Below is a small trained network, with its code and all its weights. Each question gives an input and a class and asks what happens when units are switched off, that is, made to give their printed mean instead of their output.

import numpy as np


def w(rows, s, z=0):
    codes = np.array(rows[::2]) - 128.0
    scale = np.full(codes.shape[1], s)
    scale[-1] = z or s
    return codes * scale


def f(y):
    return y / 2 * (1 + np.tanh(0.7978845608 * (y + 0.044715 * y**3)))


def log_softmax(a):
    a = a - a.max(-1, keepdims=True)
    return a - np.log(np.exp(a).sum(-1, keepdims=True))


def net(x, mask):
    res = np.array(x, float).reshape(1, 2) / 4 @ E
    y = f(res @ A[0][:, :-1].T + A[0][:, -1])
    res = res + np.where(mask, y, B[0][:, -1]) @ B[0][:, :-1]
    return log_softmax(res[-1] @ U[:, :-1].T + U[:, -1])


A, B = {}, {}
E = w([
[44,60,84,5,47,144,28,109,178],'x0',
[47,159,144,163,119,188,177,121,169],'x1',
],0.015)
A[0] = w([
[138,91,143,89,120,106,149,126,119,77],'N1',
[182,103,126,98,147,87,78,127,126,71],'N2',
[75,83,129,51,131,122,64,152,154,166],'N3',
[5,122,145,128,135,161,144,130,159,97],'N4',
[93,128,132,112,133,125,101,135,113,248],'N5',
[108,123,113,96,70,135,73,102,115,81],'N6',
[105,133,114,88,140,118,100,103,127,98],'N7',
[80,109,141,97,152,119,126,129,153,85],'N8',
[130,120,124,126,106,146,78,165,129,87],'N9',
[182,94,131,65,132,92,44,137,108,129],'N10',
],0.014,0.013)
B[0] = w([
[90,134,199,154,71,124,68,123,52,136],'N1',
[67,211,73,170,125,166,180,159,107,172],'N2',
[156,114,216,163,153,82,119,72,112,252],'N3',
[122,204,39,100,71,171,165,159,86,188],'N4',
[252,79,30,71,142,142,200,122,225,195],'N5',
[83,126,140,144,215,127,134,212,131,195],'N6',
[107,133,156,226,111,83,119,179,82,162],'N7',
[75,158,171,146,144,140,91,147,55,151],'N8',
[108,162,165,166,123,142,68,188,53,150],'N9',
[117,162,56,78,75,179,168,132,129,217],'N10',
],0.019,0.025)
U = w([
[142,138,148,145,216,101,158,175,99,134],'0',
[81,177,54,91,63,174,145,141,117,125],'1',
[186,61,92,66,146,106,147,101,250,253],'2',
[67,137,99,113,110,108,92,102,124,90],'3',
[117,87,198,84,100,136,93,99,143,88],'4',
[85,89,151,134,77,133,63,127,128,92],'5',
[69,111,130,128,108,95,108,128,145,89],'6',
[83,104,195,108,35,144,67,80,121,94],'7',
],0.014,0.012)

Each question gives the input, the list of numbers given to net, and the class t.
The units are the neurons (one row each of A and B). Each row of codes is followed by its name. A weight is (code - 128) times the scale printed after its matrix; where a second scale follows, it is the last column's (A, B and U).
mask holds one flag per neuron, in row order. A switched-off neuron (its flag False) gives its mean, the last column of its row in B, instead of its output. The means were averaged over made-up inputs and are rounded, as every weight is.
A unit's drop is (log p(t) with every unit on - log p(t) with that unit switched off) / (log p(t) with every unit on - log p(t) with every unit switched off).
The circuit of an input: a set's keep is (log p(t) with only the set's units on - log p(t) with every unit switched off) / (log p(t) with every unit on - log p(t) with every unit switched off). Starting from all 10 units, units are removed one at a time, each time the one whose removal leaves the highest keep (on an exact tie, the one counted first), for as long as the keep stays at least 0.8.
units of the circuit, in order: the units of the circuit, biggest drop first
top k neurons: the k neurons with the biggest drops, biggest first
drop of u: that unit's drop, to one decimal
input [-5,-7], class 1: units of the circuit, in order	[N3]
input [7,6], class 0: top 3 neurons	[N3, N10, N6]
input [-3,-3], class 2: top 2 neurons	[N4, N6]
input [0,3], class 2: top 2 neurons	[N10, N2]
input [1,3], class 2: top 2 neurons	[N10, N2]
input [-5,6], class 1: top 4 neurons	[N3, N6, N5, N7]
input [8,5], class 0: top 2 neurons	[N3, N6]
input [-4,-5], class 1: top 2 neurons	[N3, N5]
input [-5,-6], class 1: top 3 neurons	[N3, N6, N5]
input [-7,8], class 1: top 2 neurons	[N3, N6]
input [4,4], class 0: top 2 neurons	[N10, N3]
input [7,1], class 0: drop of N3	0.8
input [0,2], class 2: drop of N5	0.0
input [8,7], class 0: units of the circuit, in order	[N6]
input [-3,0], class 2: drop of N10	0.1
